Below is a small trained network, with its code and all its weights. Each question gives an input and a class and asks what happens when units are switched off, that is, made to give their printed mean instead of their output.

import numpy as np


def w(rows, s, z=0):
    codes = np.array(rows[::2]) - 128.0
    scale = np.full(codes.shape[1], s)
    scale[-1] = z or s
    return codes * scale


def norm(h):
    return h / np.sqrt((h * h).mean(-1, keepdims=True) + 1e-5)


def f(y):
    return np.maximum(y, 0)


def log_softmax(a):
    a = a - a.max(-1, keepdims=True)
    return a - np.log(np.exp(a).sum(-1, keepdims=True))


def net(x, mask):
    res = np.array(x, float).reshape(1, 3) / 4 @ E
    u = 0
    for l in range(4):
        y = f(norm(res) @ A[l][:, :-1].T + A[l][:, -1])
        res = res + np.where(mask[u : u + 3], y, B[l][:, -1]) @ B[l][:, :-1]
        u += 3
    return log_softmax(norm(res)[-1] @ U[:, :-1].T + U[:, -1])


A, B = {}, {}
E = w([
[149,118,136,144,151,254,107,177,255,136,94],'x0',
[194,221,140,79,112,120,34,100,116,75,234],'x1',
[43,77,131,252,34,219,125,147,85,127,143],'x2',
],0.0068)
A[0] = w([
[92,195,113,60,80,181,96,80,65,101,242,8],'L0N0',
[168,153,104,22,224,131,159,147,45,56,150,74],'L0N1',
[157,143,121,138,159,255,236,140,38,180,92,118],'L0N2',
],0.0035,0.0017)
B[0] = w([
[208,114,116,96,120,174,59,116,173,130,212,238],'L0N0',
[66,80,168,143,124,161,201,196,70,146,197,253],'L0N1',
[183,62,2,118,166,96,128,86,90,130,141,211],'L0N2',
],0.0097,0.0029)
A[1] = w([
[130,200,144,131,188,147,229,140,191,201,84,149],'L1N0',
[60,98,127,46,109,1,140,204,115,128,133,242],'L1N1',
[94,68,147,196,17,201,159,21,38,132,170,246],'L1N2',
],0.0046,0.0011)
B[1] = w([
[196,228,171,89,62,160,92,127,97,60,148,185],'L1N0',
[156,215,135,117,151,179,131,113,96,208,124,226],'L1N1',
[110,182,119,112,105,2,120,30,128,131,85,255],'L1N2',
],0.0077,0.0058)
A[2] = w([
[177,252,82,188,199,168,140,211,90,34,30,227],'L2N0',
[76,142,80,217,34,95,161,78,199,174,102,72],'L2N1',
[153,141,130,90,104,106,89,125,193,136,178,1],'L2N2',
],0.0049,0.00078)
B[2] = w([
[139,79,134,98,92,167,140,210,247,206,125,207],'L2N0',
[71,108,156,137,164,211,130,142,176,79,80,252],'L2N1',
[124,215,107,209,71,114,81,116,71,52,187,209],'L2N2',
],0.012,0.0041)
A[3] = w([
[158,88,233,226,54,82,126,92,90,220,35,186],'L3N0',
[64,64,68,201,108,175,131,133,215,49,2,62],'L3N1',
[142,139,124,103,141,249,104,102,127,54,225,255],'L3N2',
],0.0039,0.00099)
B[3] = w([
[162,121,74,135,164,137,83,2,181,39,134,192],'L3N0',
[118,29,145,90,218,120,140,132,95,159,177,254],'L3N1',
[125,60,225,193,150,133,90,117,53,94,91,241],'L3N2',
],0.0094,0.0044)
U = w([
[84,216,20,142,109,15,130,25,114,60,28,149],'0',
[62,162,82,176,70,93,204,255,53,89,52,39],'1',
[174,219,161,197,65,106,59,113,49,11,179,181],'2',
[204,165,198,111,96,171,86,215,219,131,99,125],'3',
[29,5,127,178,192,168,159,85,138,106,49,191],'4',
[177,246,177,96,161,92,235,140,47,223,121,139],'5',
[181,50,29,95,100,132,204,173,198,240,38,108],'6',
[64,178,27,148,95,84,152,180,162,122,117,3],'7',
],0.0073,0.0039)

Each question gives the input, the list of numbers given to net, and the class t.
The units are the neurons (one row each of A and B). Each row of codes is followed by its name. A weight is (code - 128) times the scale printed after its matrix; where a second scale follows, it is the last column's (A, B and U).
mask holds one flag per neuron, layer by layer. A switched-off neuron (its flag False) gives its mean, the last column of its row in B, instead of its output. The means were averaged over made-up inputs and are rounded, as every weight is.
A unit's drop is (log p(t) with every unit on - log p(t) with that unit switched off) / (log p(t) with every unit on - log p(t) with every unit switched off).
The circuit of an input: a set's keep is (log p(t) with only the set's units on - log p(t) with every unit switched off) / (log p(t) with every unit on - log p(t) with every unit switched off). Starting from all 12 units, units are removed one at a time, each time the one whose removal leaves the highest keep (on an exact tie, the one counted first), for as long as the keep stays at least 0.8.
circuit, biggest first: the units of the circuit, biggest drop first
most important unit: the unit with the biggest drop
top k neurons: the k neurons with the biggest drops, biggest first
k most important neurons of layer l: the k neurons of layer l with the biggest drops, biggest first
drop when u is switched off: that unit's drop, to one decimal
input [-4,-3,3], class 0: 2 most important neurons of layer 1 => [L1N2 L1N1]
input [0,-4,-7], class 3: circuit, biggest first => [L1N0 L1N2]
input [-6,2,-6], class 5: circuit, biggest first => [L0N1 L1N1]
input [3,4,8], class 4: circuit, biggest first => [L2N1 L1N0 L1N2]
input [-6,2,-4], class 5: most important neuron of layer 2 => [L2N2]
input [0,3,8], class 4: circuit, biggest first => [L1N0 L2N2]
input [0,-8,-2], class 6: circuit, biggest first => [L1N2 L1N0 L3N2 L2N1]
input [5,-3,1], class 6: 2 most important neurons of layer 0 => [L0N1 L0N0]
input [0,-2,-4], class 3: top 2 neurons => [L2N0 L1N0]
input [3,-2,-2], class 3: 2 most important neurons of layer 2 => [L2N0 L2N2]
input [1,-3,-5], class 3: circuit, biggest first => [L1N0 L2N0]
input [-7,-6,-4], class 5: top 2 neurons => [L1N1 L1N2]
input [4,5,-7], class 2: top 2 neurons => [L2N2 L3N2]
input [-6,-4,4], class 0: circuit, biggest first => [L1N2]
input [5,5,-6], class 2: top 3 neurons => [L2N2 L1N1 L3N2]
input [-5,-5,2], class 0: 2 most important neurons of layer 3 => [L3N0 L3N2]
input [-5,3,8], class 0: 2 most important neurons of layer 1 => [L1N2 L1N0]
input [-4,2,4], class 0: top 2 neurons => [L1N2 L1N0]
input [2,-3,-2], class 6: 2 most important neurons of layer 0 => [L0N2 L0N0]
input [-8,-2,1], class 0: most important unit => L3N0
input [-7,-6,3], class 0: 2 most important neurons of layer 1 => [L1N2 L1N1]
input [-4,-4,-4], class 5: drop when L0N1 is switched off => 0.1
